Each row is followed by its group and then its class within the group.
[ 0.10 -0.62 -1.44  0.15 -1.01 -0.52 -1.12 -0.84 -0.25  0.31 -0.48  0.54
 -0.96 -1.60 -0.44 -0.14  0.18  0.65 -0.23 -1.70 -0.33  1.24  0.35 -0.25
  0.62  0.83 -0.27 -0.20  0.36 -0.17  0.18 -0.92  2.83 -0.79]	<22>:Rivun
[-0.60 -0.68 -1.39 -0.36 -1.61 -0.43 -1.14 -1.00 -0.79  1.39 -0.28  0.40
 -0.17 -0.31 -0.11  0.20 -1.41  2.20  0.22 -0.09 -0.30 -1.00  0.25 -0.10
  0.59 -0.43 -1.08  1.00  0.52 -1.09 -0.21 -0.75  2.20  0.42]	<22>:lavor
[ 0.17 -0.44 -0.27 -0.80 -1.35  0.79 -3.88 -0.06 -0.42  0.15  0.31  0.25
 -0.46 -1.20  0.25  0.43 -5.45  2.32 -0.85  1.64 -0.77 -0.53 -0.28  0.11
  0.76 -0.22 -0.05 -0.48  0.03 -2.36  0.94 -0.79  0.03 -0.98]	<22>:Rivun
[ 0.42 -0.24 -0.84 -0.09 -0.44  0.81 -1.11 -0.20 -0.87  1.07 -0.06  0.56
  0.31 -0.71  1.08 -0.15 -0.95  5.34 -0.45 -0.42 -0.78 -0.40  0.78  0.14
  1.16 -0.16 -0.05  0.15  1.39 -1.12 -0.17 -2.15  1.13 -0.31]	<27>:Giki
[ 0.13 -2.09 -0.05 -1.51 -1.65  0.53 -3.74  0.23 -0.70  0.76 -1.74  1.01
 -0.04 -0.60  0.20  0.08 -2.05  4.01 -0.33  4.21 -0.82 -0.12 -0.34  0.02
  1.75  0.03 -0.09 -0.17  0.35 -1.87  0.19 -1.11  1.65 -1.03]	<22>:lavor
[-0.31 -2.05 -0.72 -1.29  0.41  0.33 -2.13  0.42  0.53  0.07 -0.46  0.87
  0.29 -0.15  1.21 -0.11 -2.03  3.32 -0.03  0.20  0.11  1.80 -0.54  0.88
  1.78 -1.96  0.10 -0.74  0.03 -1.75  0.34 -0.14  0.88 -0.94]	<27>:tirir
[-0.21 -0.72 -0.77 -0.71  0.58  0.09 -1.55  0.12  0.25  0.25 -0.88  1.25
  0.05  0.27  0.62  0.90 -3.46  3.74 -1.21  0.07  0.27 -0.02  2.71  0.58
  1.03  0.03  0.19 -0.82 -0.18 -1.15  0.58 -0.07  1.41 -0.66]	<20>:fenam
[ 0.36 -0.40 -1.16 -0.14 -0.85 -0.56 -3.84 -0.26 -0.39 -0.39  0.05  0.00
 -1.09 -1.78 -0.23 -0.77 -0.32  4.67  0.37  1.34 -0.91 -0.38 -1.49  0.62
  0.85 -0.10 -0.29  0.96  0.56 -0.28 -0.83 -0.55  2.71  0.04]	<22>:lavor
[-0.46 -0.18 -0.52 -2.19 -1.74  0.70 -1.57 -0.43  1.00  0.97 -0.35 -0.02
  0.06  0.14  1.35 -0.37 -4.89  2.87  0.88 -0.60 -0.82  1.48  0.72  1.17
  0.61  0.46  0.30  0.90  0.35 -1.34  0.50 -0.32  1.79 -0.69]	<27>:tirir
[-0.82 -0.48 -0.06 -0.41 -0.03  0.54  0.36 -0.79 -0.07  0.99 -0.74  0.41
  0.24  0.28  0.41 -0.26 -3.35  1.96  0.45 -0.12 -0.31 -0.70  0.54 -0.13
  0.38 -0.21 -0.58  0.28  1.04 -0.86  0.40 -1.20  0.76  0.21]	<27>:Giki
[-0.49  0.07 -1.37 -0.29 -1.57  0.09 -2.85  0.09  0.01  0.59 -1.06 -1.67
 -0.09  0.28 -0.23 -0.58  0.26  2.53 -0.37  0.24 -0.13  0.13  0.21  0.47
  1.30 -0.70  0.16 -0.51  0.98 -0.67  0.43 -0.64  2.11  0.79]	<25>:pil
[ 0.31  0.04 -0.56 -1.07 -1.29  0.21 -2.54 -0.17 -0.37  0.61 -0.56 -0.13
 -0.80  0.29 -0.45  0.11 -2.17  0.08 -1.69  1.71  0.14 -0.21  0.29  0.94
  0.36 -0.26  0.96  0.37  0.34 -0.09  1.08  0.22  1.27  0.46]	<22>:lavor
[ 0.69 -0.09 -0.97 -1.37 -0.52  1.62 -1.77  0.14 -0.07  0.87 -0.76  0.78
 -0.12 -0.24 -0.90  0.33 -0.42  2.06 -0.11  1.96  0.13  1.51 -0.78  0.98
  0.00 -0.12  0.07  0.61  0.06  0.70 -0.45  0.13  1.85 -0.35]	<25>:Vodu
[-0.04  0.30 -1.31 -1.23  0.04  0.70 -4.19  0.20  0.55  1.03  0.00 -0.02
  0.29 -0.38  0.56  0.41 -0.30  3.16 -0.87  1.49 -0.45  0.43  0.37  1.58
  1.11 -0.30  0.49 -0.61  0.43 -2.48  0.91 -0.92  3.36 -1.71]	<25>:pil
[-1.67 -1.36 -1.14 -1.44 -0.23  0.64 -3.50  0.38  0.48  0.48 -0.67  0.44
 -1.24  0.05  0.91  0.47 -2.38  5.14 -1.12  0.90 -1.17  0.06 -0.13  0.68
  1.38  0.17 -0.32 -1.12  0.62 -2.78  0.15 -1.16  1.66 -1.18]	<27>:Giki
[ 1.03 -0.44 -0.03 -1.51 -0.18  0.81 -4.60  0.15  0.32  0.40 -0.36  0.25
 -0.91 -0.54  0.34 -0.03 -2.71  1.07 -1.04  1.80 -0.64 -0.34 -0.02  1.58
  1.51 -0.83 -0.01 -1.30  0.14 -2.40  0.75 -0.44  1.06  0.59]	<25>:pil
[-0.57  0.02 -1.37 -0.57 -0.42  0.02  0.31 -0.52 -1.15 -0.09 -0.07  0.97
  0.51  0.04  0.02  0.10  1.03  3.68  0.51 -0.36  0.80  2.25  0.92  0.01
  0.61  0.16 -0.46 -0.08  1.05 -0.16 -0.48 -0.05  1.85  0.06]	<27>:tirir
[-0.48 -0.79 -1.07  0.00 -1.09 -0.03 -2.39 -1.51 -2.24  0.70 -1.17  1.46
 -2.20  0.81 -0.93 -0.40  1.79  2.86  0.12 -0.73 -1.57  0.82  0.15 -0.39
  0.27 -0.49 -0.75 -0.34  0.54 -1.54  0.16 -0.63  3.44  0.22]	<22>:lavor
[ 0.08 -0.75 -1.14 -0.14  0.60  0.25 -3.11  0.33  0.20  1.17 -0.77 -0.04
  0.10 -0.27  0.32  0.16 -1.83  6.76 -0.74  0.98 -0.96  0.26  1.49  0.78
  1.00 -0.59  0.40  0.16  0.15 -2.19  0.10 -0.84  1.31 -0.73]	<20>:fenam
[-0.19 -0.32 -1.54 -1.30 -2.42 -0.03 -1.48 -0.43  0.24  0.61 -0.57  0.36
 -0.42  0.49 -0.13 -0.46 -1.20  4.12 -0.04  2.39 -0.94 -0.04  0.01  0.84
  0.10 -0.68 -0.61 -1.79  0.79 -0.56  0.53  0.21  1.90 -0.11]	<20>:lilab
[ 0.38 -0.13 -0.44 -0.95 -0.64  0.67 -0.42 -0.27 -0.52  0.49 -1.10  0.17
 -0.16  0.19  1.00 -0.86  0.15  3.69 -1.33  0.43 -0.53  0.93 -0.21  0.43
  0.76 -0.27 -0.06 -0.33 -0.25 -0.52 -0.34 -0.88  0.00 -0.12]	<27>:tirir
[-0.64  0.01 -0.87 -0.57 -0.69 -1.28 -1.77  0.05  0.43  1.42 -1.45 -0.04
  0.89 -0.08  0.41 -0.29 -3.62  2.03  0.05  2.01 -0.38 -0.55 -0.11  0.39
  0.96 -0.30  0.02 -0.89 -0.04 -2.88  0.25  0.08 -0.18  0.01]	<27>:tirir
[-0.95  0.25 -1.40 -1.01 -1.57  0.26 -3.37 -0.82  0.20  0.60 -1.15  0.14
  0.53 -1.56  0.81 -0.35 -4.09 -0.46  0.17  1.34  0.93  0.80 -0.13  1.52
  0.02 -0.38 -0.04  0.01  0.11 -0.78  0.98  0.41  3.10 -0.66]	<25>:pil
[ 1.09 -0.40 -0.85 -0.50 -0.26  0.11 -1.04  0.64 -0.32 -0.24 -0.26 -0.15
  0.01 -0.34  0.87 -1.36 -0.66  5.55 -0.38  0.09 -0.75  0.71  0.51  1.14
  1.01 -0.35 -0.05  0.00  0.80  0.38  0.44 -0.39  1.65 -0.62]	<20>:fenam
[-0.25 -0.82 -1.44 -0.68 -1.88  0.02 -3.15  0.02 -0.79  0.76 -1.19  0.67
 -0.29 -0.89  0.11 -1.29 -1.19  2.81 -0.39  0.61 -0.38  1.00  0.13  2.02
  0.13 -0.63  0.09  0.22  0.23 -1.23  0.02 -0.94  4.11 -0.86]	<25>:Vodu
[ 0.14 -0.81  0.17  0.61 -1.03 -0.37 -5.42 -0.67 -0.40 -1.35 -0.61  0.60
 -0.80 -1.30 -0.20 -0.20  0.22  1.33  0.14 -1.15 -0.20  0.30  0.41  0.09
  1.22 -1.25 -0.53  0.14  0.17 -3.06  0.39 -0.86  2.64 -0.07]	<22>:Rivun

Each row is followed by its group and then its class within the group.
[ 1.00  0.34 -1.14 -0.82  1.21 -0.83 -0.11  0.09 -0.72  0.32  0.05 -0.51
  0.34 -0.76 -1.27  0.44 -1.12 -0.89  1.18 -0.02 -1.44  1.75  0.70 -0.45
 -0.88  0.86 -0.36 -1.48  1.06 -0.08  1.12  0.19  0.17  0.49]	<43>:(50)
[-0.96  0.11 -1.33 -0.75  0.66  0.19  0.15  0.40 -0.46  0.02  0.39 -0.87
  0.07  0.29 -0.68  0.47 -1.13  0.00  0.78  0.03 -1.58 -0.05  0.83 -1.13
  0.49  0.29  0.26  0.23  0.70  0.40 -0.26  1.07 -0.44  0.10]	<40>:(60)
[ 0.68  0.34 -0.93 -0.96  0.64 -1.46 -0.37  0.63 -0.75  0.83  0.62 -0.41
 -0.07 -0.55 -1.55  0.40 -0.86 -0.19  0.37 -0.32 -1.30  0.46  0.74 -0.70
 -0.90  0.03  0.19 -0.95  1.38  0.14  0.70  0.54  1.11  0.02]	<43>:(50)
[ 0.13 -0.10 -1.11 -0.86  0.51 -1.11 -0.19  0.34  0.25  0.29  0.50 -0.33
 -0.03 -1.09 -1.47  0.53 -1.18 -0.81  0.74 -0.52 -1.36  0.40  0.52 -0.61
 -0.82  0.59 -0.30 -0.23  0.68  0.12  0.60  0.57  0.17  0.70]	<43>:(55)
[-0.31 -0.17 -0.72  0.15  1.43 -1.14 -0.06  0.03 -0.62  0.41  0.61 -0.65
  0.19 -0.70 -1.52  0.51 -1.40  0.33  0.74  0.39 -1.30  0.94  0.60 -0.85
 -0.49  0.00  0.13 -1.22  1.42  0.24  0.51  0.24  0.05 -0.07]	<43>:(51)
[ 0.52 -0.10 -0.73 -0.57  0.39 -0.90 -0.74  0.15  0.19  0.16 -0.47 -0.07
  0.21 -0.80 -1.61  0.69 -0.78 -0.65  1.90 -0.07 -0.63  0.64  0.36 -0.56
 -0.91  0.17 -0.27 -1.50  0.93  0.00  1.47  0.35  0.74  0.27]	<43>:(50)
[-0.52  0.15 -1.24 -0.76  1.24 -1.21 -0.07  0.06 -0.40 -0.02  0.81 -1.04
 -0.18 -0.78 -1.31  0.15 -1.83 -0.08 -0.08 -0.31 -1.76 -0.16  0.82  0.08
 -0.50  0.33  0.53  0.00  1.05  0.66  0.33  0.31 -0.92  0.30]	<43>:(51)
[-0.24  0.17 -1.24 -0.09  1.11  0.30  0.04 -0.30 -0.38 -0.48  0.46 -0.49
  0.03  0.22 -0.70  0.77 -1.34 -0.42  1.05  0.13 -1.72  0.61  0.83 -0.72
 -0.07  0.28  0.46 -0.01  0.17  0.30  0.03  0.42 -0.03  0.12]	<40>:(60)
[-0.06  0.07 -1.37 -0.23  1.27 -0.26  0.09 -0.06  0.02  0.00  0.28 -0.52
 -0.25 -0.10 -1.29  0.69 -1.45  0.69  0.72  0.07 -1.79  0.32  0.67 -0.24
 -0.49  0.18  0.43 -0.08  0.67  0.19  0.40  0.63 -0.62  0.71]	<40>:(56)
[-1.10 -0.31 -1.36 -0.32  1.28  0.20  0.47  0.00  0.19 -0.47  0.41 -0.34
 -0.76 -0.23 -1.19  0.88 -1.64  0.68  1.23 -0.10  3.65  0.24  0.76 -0.87
 -0.23  0.46  0.51 -0.43  0.56  0.49  0.17  0.75 -0.16  0.31]	<40>:(56)
[-0.50 -0.16 -1.73  0.35  1.13  0.19  0.32 -0.15 -0.05  0.12  0.08 -0.15
  3.67 -0.10 -0.83  0.41 -0.95 -0.30  1.52  0.45 -1.82 -0.07  0.74 -0.68
 -0.12  1.03  0.03 -0.53  1.02  0.33 -0.47  0.09  0.13  0.26]	<40>:(60)
[ 1.16 -0.19 -0.90 -0.47  0.51 -0.47 -0.17 -0.38  0.50  0.37  0.03  0.02
  0.33 -0.64 -0.79  0.39 -0.97 -0.61  1.67  0.61 -0.84  0.98  0.71 -0.02
 -0.87  0.08 -0.54 -1.61  0.35 -0.53  1.15  0.43  0.38  0.40]	<43>:(50)
[ 0.71 -0.14 -0.44 -0.29  0.46 -0.87 -0.39  0.11 -0.21 -0.20  0.18 -0.22
  0.41 -1.24  0.15  0.01 -0.56 -0.29  0.75 -0.13 -0.59  0.26  0.64 -0.33
 -0.74  0.04 -0.22 -0.31  0.38 -0.08  0.34  1.16  0.08 -0.02]	<43>:(50)
[-0.66 -0.14 -0.94  0.10  1.43 -0.07 -0.10  0.05 -0.06 -0.16  0.27 -0.50
 -0.18  0.55 -0.90  0.51 -1.39 -0.25  1.20  0.19 -1.29  0.15  0.58 -1.16
 -0.08  0.19  0.33 -0.14  0.71  0.29  0.13  0.61  0.04  0.16]	<40>:(52)
[ 0.31 -0.11 -0.95 -0.71  0.42 -1.28 -0.68 -0.03 -0.24 -0.05  0.76 -0.26
 -0.18 -0.85 -1.85  0.55 -1.23 -0.83  1.19 -0.03 -0.52  0.43  0.20 -0.36
 -1.36 -0.50 -0.16 -0.30  0.75 -0.26  0.36  1.07 -0.36  0.15]	<43>:(50)
[-0.52  0.09 -0.86  0.26  0.75  0.17 -0.07  0.04 -0.37  0.00  0.39 -0.27
  0.33 -0.49 -0.06  0.28 -1.33 -0.09  0.54 -0.21 -1.56  0.27  0.40 -0.18
 -0.21  0.57  0.12 -0.38  0.04  0.08  0.30  0.66  0.18  0.24]	<40>:(52)
[-0.66 -0.29 -1.11 -0.03  0.49  0.10 -0.83 -0.09  0.31  0.34  0.37 -0.03
  0.12 -1.32 -1.07  0.68 -1.91 -0.40  1.58 -0.45 -1.77  0.53  0.33 -0.67
 -0.39  1.00  0.02 -0.68  0.17  0.64  0.21  0.54 -0.03 -0.34]	<40>:(56)
[ 0.53 -0.08 -1.32 -0.83  1.10 -0.92 -0.52 -0.26  0.32 -0.25  0.45 -0.48
  0.37 -0.76 -1.68  0.59 -1.50 -0.81  1.11  0.02 -0.99  0.44  0.39 -0.27
 -0.78 -0.18 -0.11 -1.13  0.54 -0.09  1.39  0.87  0.36  0.36]	<43>:(51)
[ 0.46  0.05 -1.27 -0.96  0.48 -1.69 -0.30  0.24 -0.60 -0.22  1.01  0.34
  0.35 -1.57 -1.78  0.12 -1.54 -0.25  0.60 -0.69 -1.13  0.20  0.53  0.00
 -0.84  0.37  0.25  0.28  0.94 -1.60  0.56  0.21 -0.78  1.22]	<43>:(50)

Each row is followed by its group and then its class within the group.
[-0.22  0.42  0.44 -0.22  0.35 -0.02 -0.03 -0.09 -0.22 -0.08  0.05 -0.07
  0.08  0.48 -0.60 -0.32 -0.34 -1.11 -0.35 -0.38  0.17  0.13  0.18 -0.41
 -0.28  0.04  0.69 -0.20 -0.02  0.76  0.57 -0.46 -0.28  0.27]	[82]:vifeb
[ 0.33  0.26 -0.03  0.00  0.03 -0.05 -0.65  0.15 -1.14  0.03 -0.42 -0.27
  0.35  0.11  0.00 -0.03  0.50 -0.27  0.04 -0.28  0.01 -0.12  0.35  0.18
  0.75 -0.09 -0.12 -0.26  0.11  0.83 -0.01 -0.46  0.05  0.10]	[83]:gafad
[ 0.03  0.03  0.63 -0.17  0.11  0.13  0.01 -0.05  0.38  0.14  0.18  0.01
  0.26 -0.07 -0.45 -0.27 -0.10 -1.01 -0.18  0.18 -0.12 -0.01 -0.17 -0.16
 -0.32  0.02 -0.16  0.09  0.18  0.16  0.54  0.03 -0.16 -0.09]	[82]:vifeb
[-0.23  0.19  0.08 -0.02 -0.06 -0.19  0.07 -0.05 -0.07  0.24 -0.16  0.02
  0.47 -0.03  1.49 -0.04  0.22 -0.05 -0.07 -0.07 -0.04 -0.20  0.23 -0.02
  0.31 -0.08 -0.11  0.49 -0.02 -0.08 -0.25  0.15 -0.26  0.18]	[92]:zivel
[ 0.16 -0.33 -0.30  0.01 -0.05  0.70  0.04  0.15 -0.44 -0.11  0.27 -0.13
  0.33  0.14 -0.32  0.09  0.81 -0.66  0.29  0.35 -0.42 -0.09  0.17  0.32
  0.16  0.00 -0.24 -0.10  0.27 -0.09 -0.23 -0.31  0.20  0.08]	[84]:Moz
[ 0.35 -0.06  1.29 -0.17 -0.17 -0.30  0.04  0.06  0.76  0.16  0.19 -0.02
  0.03 -0.24 -1.49 -0.39  0.05 -1.49 -0.06  0.39  0.01  0.05 -0.17 -0.11
 -0.40  0.20  0.12  0.31  0.29  0.07  0.30  0.10 -0.17 -0.35]	[82]:vifeb
[ 0.13 -0.24 -0.06 -0.21 -0.07  0.39 -0.02  0.12  0.08  0.39  0.24  0.11
  0.22 -0.28 -0.30  0.08  0.53 -1.12  0.35  0.57 -0.23 -0.18 -0.02  0.24
 -0.01  0.10 -0.12  0.10  0.53 -0.16 -0.21  0.32  0.14 -0.17]	[84]:lol
[ 0.12 -0.46 -0.36 -0.23  0.03  0.86  0.11  0.21 -0.17 -0.14  0.54 -0.15
  0.30 -0.04 -0.21  0.07  0.69 -0.59  0.34  0.70 -0.41 -0.19  0.05  0.07
 -0.37  0.13 -0.44 -0.23  0.25 -0.24 -0.32  0.22  0.43  0.15]	[84]:Moz
[ 0.14  0.02  0.09  0.13 -0.01  0.17 -0.63  0.19 -1.10 -0.23 -0.30 -0.26
  0.13  0.11 -0.53  0.00  0.50  0.10  0.07 -0.15  0.04 -0.07  0.52  0.20
  0.73 -0.04 -0.24 -0.39  0.07  0.62 -0.06 -0.64  0.09  0.02]	[83]:rimok
[ 0.20 -0.63 -0.38  0.05 -0.27  1.01  0.01  0.30 -0.48 -0.29  0.45 -0.30
  0.11  0.09 -0.70  0.25  0.88 -0.62  0.54  0.54 -0.50 -0.17  0.19  0.35
  0.11  0.05 -0.33 -0.21  0.38 -0.10 -0.15  0.09  0.25  0.09]	[84]:Moz
[-0.07 -0.27 -0.49  0.02  0.09  0.60  0.09  0.15 -0.25 -0.02  0.30 -0.05
  0.20 -0.13  0.38  0.07  0.55 -0.45  0.30  0.52 -0.28 -0.11 -0.08  0.18
  0.13 -0.15 -0.47  0.08  0.18 -0.01 -0.16  0.44  0.19  0.21]	[84]:lol
[-0.25  0.24  0.47 -0.20  0.01 -0.28  0.11 -0.06  0.20  0.18 -0.30  0.16
  0.38 -0.07  0.70 -0.15 -0.08 -0.33 -0.33 -0.28  0.10 -0.14  0.18 -0.06
  0.38 -0.01  0.08  0.43  0.08 -0.03 -0.10  0.07 -0.18  0.12]	[92]:zivel
[-0.01 -0.02  0.71  0.06 -0.09 -0.11  0.07 -0.08 -0.27 -0.31 -0.07 -0.18
  0.21  0.32 -0.60 -0.41 -0.03 -0.24 -0.32 -0.43 -0.25 -0.02  0.34 -0.23
  0.10  0.13 -0.43 -0.04 -0.09  0.30  0.08 -0.56 -0.40  0.17]	[82]:dap
[ 0.18  0.00  0.96 -0.31 -0.26 -0.43  0.01 -0.23  0.12  0.53  0.10 -0.10
  0.23  0.11 -0.96 -0.37 -0.30 -0.72 -0.38 -0.03 -0.09  0.04  0.18 -0.13
 -0.17  0.10 -0.27  0.02  0.22  0.22 -0.05 -0.37 -0.21  0.08]	[82]:dap
[ 0.12 -0.16  1.04 -0.11  0.02 -0.23  0.20 -0.13  0.50 -0.03  0.26 -0.08
  0.17  0.04 -1.00 -1.05 -0.26 -0.73 -0.18  0.15 -0.20 -0.03  0.10 -0.16
 -0.57  0.02 -0.48  0.18  0.22 -0.15 -0.13 -0.24 -0.19  0.06]	[82]:dap
